Below is a small trained network, with its code and all its weights. Each question gives an input and a target symbol and asks what happens when units are switched off, that is, made to give their printed mean instead of their output.

import numpy as np


def w(rows, s, z=0):
    codes = np.array(rows[::2]) - 128.0
    scale = np.full(codes.shape[1], s)
    scale[-1] = z or s
    return codes * scale


def f(y):
    return np.maximum(y, 0)


def softmax(a):
    e = np.exp(a - a.max(-1, keepdims=True))
    return e / e.sum(-1, keepdims=True)


def log_softmax(a):
    a = a - a.max(-1, keepdims=True)
    return a - np.log(np.exp(a).sum(-1, keepdims=True))


def net(x, mask):
    ids = ['δζθμτψω'.index(c) for c in x.split()]
    T = len(ids)
    res = E[ids] + P[:T]
    u = 0
    for l in range(3):
        q, k, v = (res @ M[l].T for M in (Q, K, V))
        z = softmax(np.where(np.tri(T) > 0, q @ k.T / 3**0.5, -1e9)) @ v
        res = res + np.where(mask[u], z, O[l][:, -1]) @ O[l][:, :-1]
        u += 1
        y = f(res @ A[l][:, :-1].T + A[l][:, -1])
        res = res + np.where(mask[u : u + 4], y, B[l][:, -1]) @ B[l][:, :-1]
        u += 4
    return log_softmax(res[-1] @ U[:, :-1].T + U[:, -1])


Q, K, V, O, A, B = {}, {}, {}, {}, {}, {}
E = w([
[198,27,98,157,124],'δ',
[213,223,136,158,110],'ζ',
[38,206,85,116,202],'θ',
[126,2,156,97,86],'μ',
[27,25,113,146,75],'τ',
[133,197,171,194,56],'ψ',
[180,75,59,89,86],'ω',
],0.0082)
P = w([
[144,109,179,220,147],'0',
[118,107,2,163,88],'1',
[119,135,32,129,74],'2',
[112,161,34,100,46],'3',
[93,180,39,73,18],'4',
[95,186,23,72,33],'5',
],0.0046)
Q[0] = w([
[135,131,142,100,159],'L0H0',
[107,84,71,109,69],'L0H0',
[146,137,113,254,98],'L0H0',
],0.0083)
K[0] = w([
[128,147,86,137,104],'L0H0',
[75,99,153,98,141],'L0H0',
[162,125,255,177,198],'L0H0',
],0.0089)
V[0] = w([
[50,104,2,94,134],'L0H0',
[132,75,99,88,107],'L0H0',
[97,126,159,148,73],'L0H0',
],0.0069)
O[0] = w([
[24,214,3,19,31,254],'L0H0',
[153,91,67,30,45,189],'L0H0',
[66,53,160,215,43,181],'L0H0',
],0.0042,0.0018)
A[0] = w([
[180,171,131,169,92,179],'L0N0',
[44,106,168,172,107,154],'L0N1',
[120,254,156,183,109,254],'L0N2',
[176,85,244,160,153,157],'L0N3',
],0.0073,0.0041)
B[0] = w([
[190,175,138,206,79,197],'L0N0',
[36,58,196,190,125,182],'L0N1',
[129,255,209,205,142,254],'L0N2',
[131,19,205,165,203,155],'L0N3',
],0.0055,0.0046)
Q[1] = w([
[114,186,204,129,205],'L1H0',
[155,210,216,226,64],'L1H0',
[125,252,111,217,79],'L1H0',
],0.013)
K[1] = w([
[136,213,38,96,8],'L1H0',
[87,134,132,36,61],'L1H0',
[75,163,137,46,121],'L1H0',
],0.011)
V[1] = w([
[117,145,207,174,168],'L1H0',
[65,30,157,133,91],'L1H0',
[11,153,129,139,168],'L1H0',
],0.011)
O[1] = w([
[122,93,124,114,210,255],'L1H0',
[122,65,172,45,97,180],'L1H0',
[2,155,105,56,154,166],'L1H0',
],0.0099,0.0066)
A[1] = w([
[90,194,169,112,88,85],'L1N0',
[151,255,127,191,182,1],'L1N1',
[215,174,155,167,138,24],'L1N2',
[192,117,80,172,56,208],'L1N3',
],0.0067,0.0045)
B[1] = w([
[197,137,221,68,163,215],'L1N0',
[96,15,12,22,192,234],'L1N1',
[104,2,38,29,125,174],'L1N2',
[80,116,62,247,51,254],'L1N3',
],0.0059,0.0054)
Q[2] = w([
[114,2,88,131,221],'L2H0',
[78,137,123,75,216],'L2H0',
[168,3,113,97,106],'L2H0',
],0.0073)
K[2] = w([
[101,20,142,207,254],'L2H0',
[51,128,169,77,233],'L2H0',
[238,44,184,186,139],'L2H0',
],0.0057)
V[2] = w([
[95,124,52,56,234],'L2H0',
[27,179,30,144,46],'L2H0',
[123,81,162,2,134],'L2H0',
],0.0056)
O[2] = w([
[43,206,178,121,135,253],'L2H0',
[2,31,74,119,39,78],'L2H0',
[172,175,208,60,22,186],'L2H0',
],0.0064,0.0042)
A[2] = w([
[99,55,96,122,60,91],'L2N0',
[99,77,1,197,134,69],'L2N1',
[68,65,39,136,130,142],'L2N2',
[73,64,207,136,157,254],'L2N3',
],0.0067,0.0066)
B[2] = w([
[86,40,112,132,193,210],'L2N0',
[88,101,243,89,237,231],'L2N1',
[116,170,220,191,100,250],'L2N2',
[175,164,2,113,60,231],'L2N3',
],0.0065,0.011)
U = w([
[120,67,63,61,119,38],'δ',
[135,88,46,70,198,81],'ζ',
[88,172,84,143,109,169],'θ',
[181,118,1,200,55,254],'μ',
[150,159,247,115,90,113],'τ',
[143,199,214,196,145,124],'ψ',
[98,77,178,160,137,98],'ω',
],0.0063,0.0057)

Each question gives the input, a string of symbols that net reads in full, and the target symbol t.
The units are the heads (3 rows each of Q, K, V and O) and the neurons (one row each of A and B). Each row of codes is followed by its name. A weight is (code - 128) times the scale printed after its matrix; where a second scale follows, it is the last column's (O, A, B and U).
mask holds one flag per unit, layer by layer, with each layer's heads first. A switched-off unit (its flag False) gives its mean, the last column of its rows in O or B, instead of its output. The means were averaged over made-up inputs and are rounded, as every weight is.
A unit's drop is (log p(t) with every unit on - log p(t) with that unit switched off) / (log p(t) with every unit on - log p(t) with every unit switched off).
The circuit of an input: a set's keep is (log p(t) with only the set's units on - log p(t) with every unit switched off) / (log p(t) with every unit on - log p(t) with every unit switched off). Starting from the 12 units with the biggest drops (on a tie, the unit counted first), units are removed one at a time, each time the one whose removal leaves the highest keep (on an exact tie, the one counted first), for as long as the keep stays at least 0.8.
units of the circuit, in order: the units of the circuit, biggest drop first
unit that matters most: the unit with the biggest drop
k most important neurons: the k neurons with the biggest drops, biggest first
top k neurons in layer l: the k neurons of layer l with the biggest drops, biggest first
input μ θ μ ω, target τ: units of the circuit, in order : [L2H0 L1H0 L0N3 L0H0]
input τ μ τ θ μ ω, target δ: top 2 neurons in layer 0 : [L0N2 L0N1]
input ψ μ θ δ ψ, target θ: units of the circuit, in order : [L1H0 L2H0 L0H0 L0N2]
input θ τ ω ψ, target ω: 2 most important neurons : [L1N3 L2N1]
input ψ θ μ τ ζ, target τ: 2 most important neurons : [L1N0 L0N2]
input μ θ ω δ, target τ: units of the circuit, in order : [L2H0 L1H0 L0N3 L0H0]
input ζ θ τ μ ψ τ, target ψ: 3 most important neurons : [L1N1 L0N3 L1N2]
input ζ ω δ δ, target ψ: 3 most important neurons : [L1N1 L0N3 L0N2]
input θ θ ω θ ψ θ, target θ: units of the circuit, in order : [L1H0 L2H0 L0H0]
input ψ ψ ψ μ μ ψ, target μ: units of the circuit, in order : [L2H0 L1H0 L2N1]
input θ θ δ θ τ, target θ: top neuron in layer 0 : [L0N2]
input μ μ ω δ θ ζ, target θ: units of the circuit, in order : [L1H0 L2H0 L0N2]
input ω δ ω ω ψ μ, target ω: top 3 neurons in layer 2 : [L2N1 L2N2 L2N0]
input μ δ τ, target τ: unit that matters most : L2H0
input ψ τ ω δ, target ζ: 2 most important neurons : [L0N2 L2N2]
input δ ψ ψ ψ δ, target μ: 2 most important neurons : [L0N3 L2N1]
input ψ ζ θ ω μ τ, target ζ: units of the circuit, in order : [L0H0 L1H0 L2H0 L0N2]
input ζ ψ δ, target ψ: units of the circuit, in order : [L1H0 L2H0 L0H0 L0N3]
input θ ω μ μ ω ζ, target ω: 3 most important neurons : [L1N3 L2N1 L2N3]
input δ μ ζ ζ ψ, target μ: unit that matters most : L2H0
input δ θ τ ζ, target τ: 2 most important neurons : [L0N2 L1N0]
input δ ζ ψ θ μ, target μ: top 2 neurons in layer 2 : [L2N1 L2N2]
input ζ θ θ ω, target ψ: 2 most important neurons : [L1N1 L0N3]
input μ τ ζ ψ ψ, target τ: 3 most important neurons : [L1N0 L0N2 L0N1]
input ω ζ ψ ψ θ μ, target ω: top 2 neurons in layer 1 : [L1N3 L1N0]
